Each row has a name. Each question is about the rows just above it.

129 109 171 146 : K_753
112 150 159 75 : K_625
100 145 144 73 : K_248
89 89 166 48 : K_87
76 163 90 174 : K_228
106 117 57 227 : K_859
75 85 99 173 : K_861
114 110 238 126 : K_875
54 90 13 73 : K_476
82 124 147 83 : K_374
88 136 93 151 : K_581
85 102 194 74 : K_266
The entry that follows 13: -> 73
Right after 147 comes -> 83
What comes right after 145 in the named rows? -> 144
Right after 54 comes -> 90

139 82 102 174 64 112 91 82 -> K_753
113 224 168 141 130 86 115 59 -> K_228
78 147 90 79 126 85 124 130 -> K_374
119 113 110 177 116 90 85 108 -> K_476
78 124 89 109 139 61 177 54 -> K_861
114 104 165 170 113 77 78 210 -> K_875
154 125 125 122 79 130 65 80 -> K_625
125 92 130 101 167 117 129 150 -> K_859
146 50 74 192 24 182 203 134 -> K_266
86 129 123 178 124 123 126 130 -> K_581
118 151 136 110 159 145 161 143 -> K_248
The entry that follows 203: -> 134
What comes right after 151 in the named rows? -> 136
The entry that follows 89: -> 109
Right after 161 comes -> 143
The entry that follows 101: -> 167
The entry that follows 115: -> 59

132 117 128 118 105 132 134 121 116 112 131 124 98 124 123 130 159 139
 129 117 122 99 130 110 138 110 131 120 134 134 118 152 139 158 119 151
 142 123 101 115 130 131 118 110 138 144 139 102 139 129 102 123 115 188
 117 123 134 = K_875
126 136 130 146 111 153 140 121 122 128 120 121 137 125 132 125 142 90
 128 111 129 127 135 136 118 138 144 114 152 121 114 137 133 100 146 148
 126 91 148 139 147 131 118 130 126 123 130 169 130 124 169 115 126 94
 105 136 139 = K_266
135 128 170 132 129 125 110 125 121 112 137 109 148 142 149 121 139 104
 122 137 116 133 119 146 106 129 130 117 141 126 144 114 132 125 127 105
 135 123 132 131 130 122 118 137 145 138 120 150 120 140 150 108 120 59
 153 119 134 = K_753
145 126 133 126 153 116 114 128 125 107 126 134 155 156 127 125 95 144
 119 153 132 156 127 137 130 135 111 135 121 139 147 96 116 140 138 108
 119 125 132 142 134 117 118 141 153 109 121 114 121 131 114 129 139 91
 141 111 133 = K_228
146 117 160 132 118 138 117 131 125 118 118 124 146 140 139 112 118 91
 117 142 121 129 126 156 107 130 118 114 140 116 145 120 130 129 116 111
 131 117 136 118 118 131 124 122 150 127 117 152 117 128 152 96 122 26
 153 122 136 = K_861
132 115 126 112 109 129 135 120 110 116 133 127 93 117 128 134 129 140
 126 114 125 98 131 111 136 108 129 117 130 134 117 166 142 152 115 149
 144 120 107 119 132 136 118 111 139 149 139 95 139 127 95 126 113 186
 118 120 135 = K_87
138 128 133 129 145 116 113 124 125 111 133 133 158 147 126 125 157 146
 124 148 128 154 125 134 129 136 112 136 115 141 156 95 122 136 143 109
 118 128 127 140 133 125 118 147 148 111 112 111 112 120 111 130 147 102
 139 103 134 = K_374
113 127 125 113 126 114 118 133 134 149 145 152 109 123 124 117 127 120
 132 123 132 130 109 105 124 121 141 126 117 135 117 135 136 128 124 134
 128 146 121 116 110 122 118 124 94 161 125 121 125 123 121 149 125 208
 149 152 144 = K_248
86 137 113 126 128 115 129 128 143 153 137 138 99 117 118 133 115 138
 138 120 129 130 123 98 135 115 144 137 103 146 121 118 132 140 118 143
 137 141 95 112 136 114 118 137 123 133 133 123 133 132 123 158 108 231
 126 150 146 = K_476
Whose row is 132 115 126 112 109 129 135 120 110 116 133 127 93 117 128 134 129 140
 126 114 125 98 131 111 136 108 129 117 130 134 117 166 142 152 115 149
 144 120 107 119 132 136 118 111 139 149 139 95 139 127 95 126 113 186
 118 120 135? -> K_87
Which row holds 113 127 125 113 126 114 118 133 134 149 145 152 109 123 124 117 127 120
 132 123 132 130 109 105 124 121 141 126 117 135 117 135 136 128 124 134
 128 146 121 116 110 122 118 124 94 161 125 121 125 123 121 149 125 208
 149 152 144? -> K_248
Whose row is 135 128 170 132 129 125 110 125 121 112 137 109 148 142 149 121 139 104
 122 137 116 133 119 146 106 129 130 117 141 126 144 114 132 125 127 105
 135 123 132 131 130 122 118 137 145 138 120 150 120 140 150 108 120 59
 153 119 134? -> K_753

182 145 156 105 127 45 -> K_266
182 73 72 105 127 191 -> K_248
17 123 149 144 146 12 -> K_753
13 146 44 91 119 103 -> K_374
Right after 13 comes -> 146
The entry that follows 73: -> 72
What comes right after 91 in the named rows? -> 119

130 188 105 148 95 103 180 118 135 121 116 93 126 159 126 68 78 88 181
 108 94 144 -> K_87
114 138 131 153 112 114 139 103 157 104 126 145 127 133 134 124 113 127
 142 109 125 121 -> K_625
158 105 142 141 160 120 73 134 95 9 123 133 138 171 105 163 177 136 149
 177 22 98 -> K_228
98 154 120 151 129 110 136 131 138 105 104 130 143 126 159 140 116 104
 152 116 125 152 -> K_581
118 148 125 154 115 127 145 103 128 91 80 125 145 120 133 136 127 96 158
 104 132 144 -> K_875
166 93 145 123 183 115 66 118 120 56 175 123 160 176 124 146 179 136 190
 252 61 84 -> K_753
The entry that follows 113: -> 127
The row with 118 148 125 154 115 127 145 103 128 91 80 125 145 120 133 136 127 96 158
 104 132 144 is -> K_875

9 171 239 177 169 180 -> K_875
144 177 72 180 187 179 -> K_248
144 177 72 179 187 174 -> K_753
Right after 239 comes -> 177
The entry that follows 169: -> 180

215 127 197 137 76 110 91 75 152 206 135 151 106 : K_87
155 127 149 137 117 110 91 75 152 206 112 92 165 : K_248
102 140 76 131 210 206 179 148 156 127 177 113 133 : K_861
215 127 197 137 117 110 91 75 129 206 135 151 106 : K_476
61 161 139 158 66 86 164 77 91 38 130 151 104 : K_228
The entry that follows 148: -> 156
Right after 130 comes -> 151
The entry that follows 156: -> 127
The entry that follows 179: -> 148
Right after 113 comes -> 133
The entry that follows 112: -> 92

62 201 164 170 177 90 110 137 24 96 166 64 24 166 149 181 128 51 89 210
 132 -> K_581
202 143 64 175 178 157 131 109 231 184 101 239 231 184 80 168 129 209
 180 100 119 -> K_228
191 28 196 40 23 202 202 185 220 156 144 102 220 34 202 28 173 203 174
 68 179 -> K_248
The entry that follows 101: -> 239
What comes right after 34 in the named rows? -> 202

61 126 110 51 138 171 101 185 119 167 123 33 151 : K_266
186 125 145 178 98 84 77 121 134 109 171 190 132 : K_753
151 95 86 94 106 186 173 212 137 152 96 138 173 : K_228
204 101 125 243 120 116 147 46 85 66 105 179 127 : K_374
176 168 120 138 94 116 87 143 147 107 136 165 191 : K_476
Right after 119 comes -> 167
What comes right after 137 in the named rows? -> 152
What comes right after 33 in the named rows? -> 151
The entry that follows 96: -> 138

197 198 2 119 159 139 92 118 112  K_266
197 183 2 52 159 139 92 118 160  K_875
153 163 219 223 183 114 3 154 129  K_87
The entry that follows 119: -> 159
Right after 154 comes -> 129
The entry that follows 163: -> 219
What comes right after 219 in the named rows? -> 223
197 198 2 119 159 139 92 118 112 is in which row? -> K_266

44 110 76 167 47 188  K_228
183 144 180 84 165 103  K_859
190 145 170 83 166 105  K_875
125 143 126 123 72 187  K_248
61 108 86 164 87 157  K_581
158 126 147 112 174 91  K_625
87 136 126 123 83 170  K_753
239 181 184 52 141 141  K_476
111 131 105 141 99 153  K_87
Right after 143 comes -> 126
What comes right after 86 in the named rows? -> 164

97 179 155 111 120 159 111 95 80 86 -> K_248
161 107 114 133 132 120 128 132 152 137 -> K_228
168 32 64 159 145 65 128 160 208 124 -> K_476
116 159 166 133 125 171 132 127 65 131 -> K_87
What comes right after 160 in the named rows? -> 208
What comes right after 64 in the named rows? -> 159
What comes right after 114 in the named rows? -> 133
The entry that follows 152: -> 137
Right after 125 comes -> 171

115 238 50 104 119 99 86 40 68 159 61 96 205 138 158 23 206 86 104 135
 15 120 135 64 98 164 188 159 202 137 -> K_228
124 157 122 135 110 77 149 58 80 145 106 142 189 159 97 133 120 82 79
 223 160 136 113 134 147 115 196 124 178 96 -> K_266
124 157 122 135 110 77 149 58 80 145 106 142 189 159 97 133 120 83 97
 213 146 131 108 95 133 123 181 129 160 121 -> K_248
What comes right after 123 in the named rows? -> 181
The entry that follows 138: -> 158
Right after 238 comes -> 50

87 109 128 188 165 53 99 176 147 : K_859
190 129 187 196 133 197 235 104 133 : K_248
46 100 144 192 89 77 80 125 111 : K_476
121 184 131 158 157 142 86 222 174 : K_87
205 145 167 162 85 173 234 107 103 : K_753
115 169 136 138 164 88 87 233 146 : K_374
113 239 163 135 183 55 80 181 102 : K_625
113 239 156 135 183 55 80 181 123 : K_875
Right after 144 comes -> 192
Right after 235 comes -> 104
The entry that follows 107: -> 103
Right after 234 comes -> 107
What comes right after 157 in the named rows? -> 142

124 131 116 135 147 156 134 110 137 89 182 92 120 91 151 129 124 202 112
 154 79 134 61 104 130 174 129 154 127 115 137 190 125 168 118 129 : K_753
124 117 128 170 133 126 134 128 137 89 135 147 110 135 136 135 134 104
 147 136 118 139 151 167 181 153 119 132 134 122 125 133 125 143 154 113 : K_374
78 117 80 65 160 65 134 128 129 117 112 110 151 120 151 129 134 79 200
 136 118 134 128 129 215 132 129 44 127 108 125 105 131 106 134 161 : K_861
186 64 164 135 160 126 152 134 98 202 124 110 100 106 151 129 93 104 129
 136 157 129 106 78 147 90 132 132 127 135 125 133 125 106 134 145 : K_87
124 158 104 187 133 95 134 134 106 202 112 147 130 135 136 129 145 202
 76 80 105 119 151 104 130 195 138 88 121 135 65 91 143 156 128 129 : K_859
171 131 140 152 160 126 171 110 137 230 101 173 130 48 121 129 124 55
 129 191 131 119 61 104 130 69 129 154 134 142 173 161 125 118 128 129 : K_228
78 131 128 135 66 126 41 110 90 32 112 147 130 135 121 114 114 104 41
 172 79 109 128 142 113 90 81 132 127 115 149 147 137 131 154 129 : K_625
78 77 104 100 93 110 60 110 106 60 101 147 120 135 136 129 124 79 129
 172 131 129 128 142 130 90 110 88 114 122 161 147 143 131 144 137 : K_266
186 64 164 135 160 126 152 134 98 202 124 110 100 106 151 129 93 104 129
 136 157 129 106 78 147 90 72 132 114 128 125 105 119 168 128 129 : K_875
124 158 128 135 133 187 134 98 137 145 124 20 182 178 32 129 72 128 129
 117 170 150 240 129 130 132 119 242 82 155 149 133 166 193 128 105 : K_476
186 64 164 135 160 126 152 134 98 202 124 110 100 106 151 129 93 104 129
 136 157 135 106 78 147 90 72 132 127 135 125 175 137 131 128 161 : K_581
Whose row is 171 131 140 152 160 126 171 110 137 230 101 173 130 48 121 129 124 55
 129 191 131 119 61 104 130 69 129 154 134 142 173 161 125 118 128 129? -> K_228
186 64 164 135 160 126 152 134 98 202 124 110 100 106 151 129 93 104 129
 136 157 135 106 78 147 90 72 132 127 135 125 175 137 131 128 161 is in which row? -> K_581
Whose row is 124 158 104 187 133 95 134 134 106 202 112 147 130 135 136 129 145 202
 76 80 105 119 151 104 130 195 138 88 121 135 65 91 143 156 128 129? -> K_859
Where do 124 158 128 135 133 187 134 98 137 145 124 20 182 178 32 129 72 128 129
 117 170 150 240 129 130 132 119 242 82 155 149 133 166 193 128 105 appear? -> K_476
Where do 124 117 128 170 133 126 134 128 137 89 135 147 110 135 136 135 134 104
 147 136 118 139 151 167 181 153 119 132 134 122 125 133 125 143 154 113 appear? -> K_374
186 64 164 135 160 126 152 134 98 202 124 110 100 106 151 129 93 104 129
 136 157 129 106 78 147 90 132 132 127 135 125 133 125 106 134 145 is in which row? -> K_87
Right after 81 comes -> 132

241 85 103 235 167 73 78 177 105 49 120 183 110 146 62 94 133  K_861
238 76 103 238 167 77 86 178 97 48 119 181 111 137 68 90 131  K_625
159 115 114 149 139 123 114 139 117 107 124 136 133 133 118 120 123  K_87
110 132 132 102 125 141 128 120 133 148 124 118 132 127 141 132 123  K_228
236 80 104 237 96 80 87 178 97 52 126 188 118 141 65 89 138  K_248
160 112 126 149 139 118 117 137 131 109 127 144 122 132 111 117 127  K_875
138 129 130 133 134 131 122 127 123 125 135 128 126 136 128 120 126  K_753
107 141 138 105 120 133 144 117 130 147 130 114 125 131 141 138 123  K_581
109 136 135 106 114 134 125 118 139 142 128 116 128 129 150 135 124  K_374
154 114 122 157 128 113 119 145 130 111 120 139 135 126 111 115 130  K_266
What comes right after 89 in the named rows? -> 138
Whose row is 138 129 130 133 134 131 122 127 123 125 135 128 126 136 128 120 126? -> K_753
Whose row is 241 85 103 235 167 73 78 177 105 49 120 183 110 146 62 94 133? -> K_861
Whose row is 109 136 135 106 114 134 125 118 139 142 128 116 128 129 150 135 124? -> K_374
Right after 73 comes -> 78

59 141 113 100 148 173 139 -> K_753
123 128 132 156 114 129 118 -> K_581
153 151 137 108 119 109 91 -> K_476
136 101 144 126 165 163 181 -> K_861
133 105 142 111 174 160 159 -> K_374
133 149 137 129 123 132 131 -> K_625
139 102 133 123 148 154 163 -> K_248
109 131 131 130 135 135 126 -> K_228
106 55 119 101 193 108 136 -> K_859
80 144 101 38 74 190 143 -> K_87
138 151 137 161 82 130 126 -> K_875
120 114 134 147 123 136 115 -> K_266
What comes right after 154 in the named rows? -> 163
Right after 80 comes -> 144
What comes right after 149 in the named rows? -> 137

157 106 93 163 127 134 134 150 124 123 168 135 119 129 142 122 128 169
 80 126 166 119 135 171 123 153 131 136 137 116 123 148 118 125 120 = K_753
162 107 100 197 127 131 159 183 124 123 144 134 112 129 128 124 128 145
 94 126 216 119 148 139 107 184 163 147 156 116 123 138 118 125 120 = K_476
123 145 170 113 121 134 118 110 141 135 132 148 151 120 128 113 143 138
 197 122 104 142 124 135 157 112 124 116 124 155 148 138 140 115 139 = K_374
123 137 144 113 127 136 118 110 133 137 104 135 151 129 125 124 130 113
 167 126 104 134 124 96 157 112 124 116 124 142 144 125 123 125 141 = K_228
93 104 87 62 127 145 86 85 133 136 188 139 157 126 144 122 141 172 74
 126 41 142 100 164 150 68 97 107 111 112 143 148 140 125 135 = K_248
102 107 100 79 127 116 108 90 124 117 12 122 110 129 94 122 114 30 97
 126 79 111 114 29 102 104 124 116 122 116 123 88 118 125 119 = K_861
123 107 100 113 127 122 118 110 116 116 156 123 91 129 136 122 105 148
 100 126 104 115 124 146 88 112 124 116 124 116 97 138 104 125 100 = K_581
132 136 133 156 145 134 142 143 129 123 152 135 134 146 144 160 133 158
 147 126 158 123 124 160 134 138 131 116 127 124 123 138 126 144 125 = K_859
128 119 126 113 75 112 118 110 111 96 144 101 84 79 128 53 105 145 120
 101 104 118 124 139 81 112 124 116 124 121 113 138 101 71 88 = K_875
Where do 102 107 100 79 127 116 108 90 124 117 12 122 110 129 94 122 114 30 97
 126 79 111 114 29 102 104 124 116 122 116 123 88 118 125 119 appear? -> K_861
The row with 132 136 133 156 145 134 142 143 129 123 152 135 134 146 144 160 133 158
 147 126 158 123 124 160 134 138 131 116 127 124 123 138 126 144 125 is -> K_859

125 93 114 134 86 108 116  K_228
125 93 114 134 133 108 148  K_476
125 93 114 87 125 93 68  K_266
The entry that follows 86: -> 108
Right after 133 comes -> 108
Whose row is 125 93 114 87 125 93 68? -> K_266
The row with 125 93 114 134 86 108 116 is -> K_228

88 114 123 125 103 126 = K_875
229 157 2 69 130 172 = K_248
151 132 80 94 134 141 = K_374
89 111 170 162 111 104 = K_581
135 139 99 106 124 135 = K_753
232 187 26 71 141 157 = K_861
81 120 190 170 115 123 = K_266
148 124 69 86 101 116 = K_859
61 101 202 158 104 106 = K_87
151 132 80 94 110 110 = K_476
109 120 103 114 98 119 = K_625
107 120 124 126 120 128 = K_228
What comes right after 139 in the named rows? -> 99
What comes right after 134 in the named rows? -> 141

63 240 100 97 111 113 174 172  K_248
187 20 132 170 149 144 74 84  K_374
53 233 171 209 133 143 137 116  K_753
176 78 75 72 110 105 147 173  K_859
91 169 178 246 150 155 101 81  K_581
21 169 83 246 150 155 101 81  K_87
202 28 71 9 116 106 128 159  K_861
The entry that follows 144: -> 74
Right after 202 comes -> 28
Right after 21 comes -> 169
The entry that follows 20: -> 132
The entry that follows 71: -> 9

102 179 78 230 232 127 134  K_228
194 137 20 31 108 107 115  K_861
77 194 149 230 135 55 86  K_581
77 194 149 232 54 101 199  K_374
179 42 231 58 140 174 48  K_875
179 42 125 58 140 142 115  K_87
138 56 129 173 97 245 75  K_625
159 120 57 113 107 242 177  K_753
What comes right after 57 in the named rows? -> 113
Right after 55 comes -> 86

11 126 125 106  K_859
11 107 125 106  K_228
108 107 125 108  K_875
What comes right after 126 in the named rows? -> 125
Whose row is 108 107 125 108? -> K_875
Whose row is 11 107 125 106? -> K_228
Whose row is 11 126 125 106? -> K_859

